Below are the code and all the weights of a small trained network. Each question names an input and a class and asks about switching units off, where a switched-off unit gives its printed mean instead of its output.

import numpy as np


def w(rows, s, z=0):
    codes = np.array(rows[::2]) - 128.0
    scale = np.full(codes.shape[1], s)
    scale[-1] = z or s
    return codes * scale


def f(y):
    return y / 2 * (1 + np.tanh(0.7978845608 * (y + 0.044715 * y**3)))


def log_softmax(a):
    a = a - a.max(-1, keepdims=True)
    return a - np.log(np.exp(a).sum(-1, keepdims=True))


def net(x, mask):
    res = np.array(x, float).reshape(1, 4) / 4 @ E
    y = f(res @ A[0][:, :-1].T + A[0][:, -1])
    res = res + np.where(mask, y, B[0][:, -1]) @ B[0][:, :-1]
    return log_softmax(res[-1] @ U[:, :-1].T + U[:, -1])


A, B = {}, {}
E = w([
[223,207,184,131,23],'x0',
[244,94,126,181,229],'x1',
[86,12,255,176,85],'x2',
[152,150,233,1,201],'x3',
],0.0069)
A[0] = w([
[145,65,251,161,104,90],'n0',
[100,190,15,207,103,138],'n1',
[97,134,120,82,100,32],'n2',
[149,93,177,21,199,142],'n3',
[67,41,216,172,150,97],'n4',
[154,141,180,39,157,87],'n5',
[223,105,103,147,227,127],'n6',
[132,205,89,115,161,3],'n7',
[226,75,157,196,223,119],'n8',
[16,132,115,75,118,130],'n9',
[229,193,160,113,29,83],'n10',
[64,87,42,93,223,153],'n11',
[78,188,100,80,72,64],'n12',
[138,75,148,192,105,207],'n13',
[170,255,68,116,159,41],'n14',
[138,199,216,38,166,96],'n15',
[122,55,177,187,47,88],'n16',
[111,164,177,68,189,87],'n17',
[138,160,62,54,151,149],'n18',
[53,158,144,63,70,73],'n19',
[69,105,108,58,96,69],'n20',
],0.0085,0.0051)
B[0] = w([
[126,184,142,15,163,208],'n0',
[163,76,41,106,209,254],'n1',
[129,187,200,125,81,127],'n2',
[175,104,63,209,134,217],'n3',
[163,95,141,14,163,215],'n4',
[116,134,68,181,142,182],'n5',
[54,223,188,162,41,223],'n6',
[121,154,117,53,218,150],'n7',
[38,224,161,208,68,225],'n8',
[97,173,171,207,30,203],'n9',
[254,47,243,185,55,216],'n10',
[182,50,222,71,70,246],'n11',
[66,186,157,130,113,175],'n12',
[156,119,81,138,158,205],'n13',
[141,185,188,35,175,212],'n14',
[172,117,19,195,224,215],'n15',
[120,148,50,36,202,202],'n16',
[151,95,67,176,164,173],'n17',
[214,95,199,61,135,205],'n18',
[107,194,116,197,120,185],'n19',
[110,156,146,178,112,156],'n20',
],0.0081,0.0072)
U = w([
[147,44,200,138,97,253],'0',
[113,138,154,38,177,60],'1',
[118,94,1,197,156,58],'2',
[21,210,144,181,77,42],'3',
],0.0095,0.0061)

Each question gives the input, the list of numbers given to net, and the class t.
The units are the neurons (one row each of A and B). Each row of codes is followed by its name. A weight is (code - 128) times the scale printed after its matrix; where a second scale follows, it is the last column's (A, B and U).
mask holds one flag per neuron, in row order. A switched-off neuron (its flag False) gives its mean, the last column of its row in B, instead of its output. The means were averaged over made-up inputs and are rounded, as every weight is.
A unit's drop is (log p(t) with every unit on - log p(t) with that unit switched off) / (log p(t) with every unit on - log p(t) with every unit switched off).
The circuit of an input: a set's keep is (log p(t) with only the set's units on - log p(t) with every unit switched off) / (log p(t) with every unit on - log p(t) with every unit switched off). Starting from the 12 units with the biggest drops (on a tie, the unit counted first), units are removed one at a time, each time the one whose removal leaves the highest keep (on an exact tie, the one counted first), for as long as the keep stays at least 0.8.
circuit, biggest first: the units of the circuit, biggest drop first
most important unit: the unit with the biggest drop
top k neurons: the k neurons with the biggest drops, biggest first
drop when u is switched off: that unit's drop, to one decimal
input [-8,-3,-5,-4], class 0: circuit, biggest first : n11
input [-3,-5,2,4], class 3: circuit, biggest first : n9, n10
input [4,-4,-2,-5], class 2: top 3 neurons : n11, n1, n6
input [2,5,5,-4], class 1: circuit, biggest first : n16, n0
input [5,-5,1,-7], class 2: top 2 neurons : n1, n11
input [5,1,-5,-4], class 0: top 2 neurons : n10, n16
input [6,-6,3,7], class 2: circuit, biggest first : n15, n5
input [3,4,5,0], class 1: circuit, biggest first : n0, n16
input [7,-5,-7,2], class 0: top 4 neurons : n10, n16, n0, n4
input [3,2,-2,5], class 2: circuit, biggest first : n15, n11
input [2,3,4,-5], class 2: top 2 neurons : n11, n14
input [-5,-6,-3,7], class 2: circuit, biggest first : n15, n3
input [-2,7,2,-4], class 3: top 2 neurons : n8, n6
input [1,3,-6,8], class 2: most important unit : n15
input [-2,5,3,8], class 2: top 2 neurons : n3, n15
input [0,3,6,6], class 1: top 2 neurons : n0, n4
input [-4,-8,0,7], class 3: top 2 neurons : n9, n1
input [-3,0,8,5], class 1: top 2 neurons : n0, n4
input [6,7,0,-5], class 3: drop when n8 is switched off : 0.8
input [-2,5,4,2], class 3: most important unit : n8
